Below is a small trained network, with its code and all its weights. Each question gives an input and a class and asks what happens when units are switched off, that is, made to give their printed mean instead of their output.

import numpy as np


def w(rows, s, z=0):
    codes = np.array(rows[::2]) - 128.0
    scale = np.full(codes.shape[1], s)
    scale[-1] = z or s
    return codes * scale


def norm(h):
    return h / np.sqrt((h * h).mean(-1, keepdims=True) + 1e-5)


def f(y):
    return y / 2 * (1 + np.tanh(0.7978845608 * (y + 0.044715 * y**3)))


def log_softmax(a):
    a = a - a.max(-1, keepdims=True)
    return a - np.log(np.exp(a).sum(-1, keepdims=True))


def net(x, mask):
    res = np.array(x, float).reshape(1, 8) / 4 @ E
    u = 0
    for l in range(3):
        y = f(norm(res) @ A[l][:, :-1].T + A[l][:, -1])
        res = res + np.where(mask[u : u + 3], y, B[l][:, -1]) @ B[l][:, :-1]
        u += 3
    return log_softmax(norm(res)[-1] @ U[:, :-1].T + U[:, -1])


A, B = {}, {}
E = w([
[189,120,188,109],'x0',
[152,137,224,236],'x1',
[139,94,118,90],'x2',
[110,238,147,110],'x3',
[90,138,111,211],'x4',
[25,92,96,76],'x5',
[181,62,1,202],'x6',
[209,96,33,54],'x7',
],0.0055)
A[0] = w([
[205,70,14,69,4],'L0N0',
[117,1,211,100,243],'L0N1',
[217,184,77,187,52],'L0N2',
],0.006,0.0033)
B[0] = w([
[119,206,7,123,194],'L0N0',
[164,41,140,118,254],'L0N1',
[113,139,142,158,144],'L0N2',
],0.012,0.0031)
A[1] = w([
[180,255,133,164,3],'L1N0',
[55,248,120,79,144],'L1N1',
[58,188,214,147,68],'L1N2',
],0.0054,0.0029)
B[1] = w([
[139,138,139,208,121],'L1N0',
[155,138,65,104,251],'L1N1',
[122,255,148,180,213],'L1N2',
],0.0098,0.0017)
A[2] = w([
[148,90,235,131,67],'L2N0',
[131,143,144,153,240],'L2N1',
[255,152,55,218,250],'L2N2',
],0.0096,0.0017)
B[2] = w([
[86,140,106,85,201],'L2N0',
[93,193,212,33,158],'L2N1',
[116,221,254,66,253],'L2N2',
],0.0098,0.0055)
U = w([
[136,5,113,104,56],'0',
[129,169,199,197,233],'1',
[163,158,28,63,252],'2',
],0.013,0.00013)

Each question gives the input, the list of numbers given to net, and the class t.
The units are the neurons (one row each of A and B). Each row of codes is followed by its name. A weight is (code - 128) times the scale printed after its matrix; where a second scale follows, it is the last column's (A, B and U).
mask holds one flag per neuron, layer by layer. A switched-off neuron (its flag False) gives its mean, the last column of its row in B, instead of its output. The means were averaged over made-up inputs and are rounded, as every weight is.
A unit's drop is (log p(t) with every unit on - log p(t) with that unit switched off) / (log p(t) with every unit on - log p(t) with every unit switched off).
most important unit: the unit with the biggest drop
k most important neurons: the k neurons with the biggest drops, biggest first
k most important neurons of layer l: the k neurons of layer l with the biggest drops, biggest first
drop of u: that unit's drop, to one decimal
input [-2,6,0,-5,4,2,-3,-1], class 0: most important unit : L0N1
input [-6,2,1,2,-3,2,5,-4], class 0: 4 most important neurons : (L2N2, L0N0, L1N2, L1N0)
input [4,6,4,-6,-8,-1,-8,-6], class 0: 3 most important neurons : (L0N1, L2N2, L2N0)
input [8,2,-5,-2,1,2,7,-5], class 0: 2 most important neurons : (L0N0, L1N2)
input [1,4,0,-2,-6,8,0,-3], class 0: 2 most important neurons : (L0N1, L2N2)
input [4,-1,-3,5,8,2,1,6], class 1: 4 most important neurons : (L2N2, L1N0, L0N2, L2N0)
input [7,2,4,-4,-1,-1,3,4], class 1: 2 most important neurons of layer 0 : (L0N0, L0N2)
input [7,-6,1,-5,8,-5,0,4], class 1: 2 most important neurons of layer 2 : (L2N2, L2N0)
input [-5,6,8,3,-7,1,7,-4], class 0: drop of L0N0 : 0.5
input [-4,-4,8,-4,-2,1,-5,-5], class 0: drop of L2N2 : 0.1
input [3,1,-3,2,8,-1,8,8], class 1: drop of L0N0 : -0.1
